Here is a tiny trained network, its code and every weight. The questions are about switching its units off for an input and a class, where a switched-off unit gives its printed mean instead of its output.

import numpy as np


def w(rows, s, z=0):
    codes = np.array(rows[::2]) - 128.0
    scale = np.full(codes.shape[1], s)
    scale[-1] = z or s
    return codes * scale


def f(y):
    return y / 2 * (1 + np.tanh(0.7978845608 * (y + 0.044715 * y**3)))


def log_softmax(a):
    a = a - a.max(-1, keepdims=True)
    return a - np.log(np.exp(a).sum(-1, keepdims=True))


def net(x, mask):
    res = np.array(x, float).reshape(1, 2) / 4 @ E
    y = f(res @ A[0][:, :-1].T + A[0][:, -1])
    res = res + np.where(mask, y, B[0][:, -1]) @ B[0][:, :-1]
    return log_softmax(res[-1] @ U[:, :-1].T + U[:, -1])


A, B = {}, {}
E = w([
[148,44,254],'x0',
[75,236,191],'x1',
],0.0094)
A[0] = w([
[86,152,80,14],'n1',
[126,73,73,6],'n2',
[78,105,245,58],'n3',
[43,182,191,140],'n4',
[124,102,166,1],'n5',
[88,191,170,51],'n6',
[111,203,173,45],'n7',
[77,195,60,85],'n8',
],0.012,0.0057)
B[0] = w([
[241,111,156,148],'n1',
[223,36,117,147],'n2',
[184,201,170,236],'n3',
[92,90,85,255],'n4',
[254,93,119,128],'n5',
[155,36,94,192],'n6',
[164,46,72,192],'n7',
[169,184,209,233],'n8',
],0.023,0.0069)
U = w([
[223,179,204,19],'0',
[146,22,76,104],'1',
[6,180,154,255],'2',
],0.011,0.0065)

Each question gives the input, the list of numbers given to net, and the class t.
The units are the neurons (one row each of A and B). Each row of codes is followed by its name. A weight is (code - 128) times the scale printed after its matrix; where a second scale follows, it is the last column's (A, B and U).
mask holds one flag per neuron, in row order. A switched-off neuron (its flag False) gives its mean, the last column of its row in B, instead of its output. The means were averaged over made-up inputs and are rounded, as every weight is.
A unit's drop is (log p(t) with every unit on - log p(t) with that unit switched off) / (log p(t) with every unit on - log p(t) with every unit switched off).
The circuit of an input: a set's keep is (log p(t) with only the set's units on - log p(t) with every unit switched off) / (log p(t) with every unit on - log p(t) with every unit switched off). Starting from all 8 units, units are removed one at a time, each time the one whose removal leaves the highest keep (on an exact tie, the one counted first), for as long as the keep stays at least 0.8.
units of the circuit, in order: the units of the circuit, biggest drop first
most important unit: the unit with the biggest drop
top k neurons: the k neurons with the biggest drops, biggest first
drop of u: that unit's drop, to one decimal
input [5,-5], class 0: most important unit	n4
input [3,4], class 1: top 2 neurons	(n8, n4)
input [-2,3], class 2: units of the circuit, in order	(n2, n5, n1)
input [7,8], class 1: top 4 neurons	(n4, n7, n6, n8)
input [3,3], class 2: top 4 neurons	(n8, n1, n2, n4)
input [1,3], class 2: top 3 neurons	(n2, n1, n5)
input [-3,1], class 2: top 2 neurons	(n3, n2)
input [-6,7], class 1: top 3 neurons	(n7, n6, n4)
input [-6,-6], class 0: top 2 neurons	(n4, n8)
input [-2,1], class 2: drop of n3	0.1
input [-8,-7], class 0: drop of n8	0.6
input [-6,-4], class 0: drop of n8	0.1
input [8,-7], class 0: top 2 neurons	(n3, n4)
input [8,-8], class 0: units of the circuit, in order	(n4)
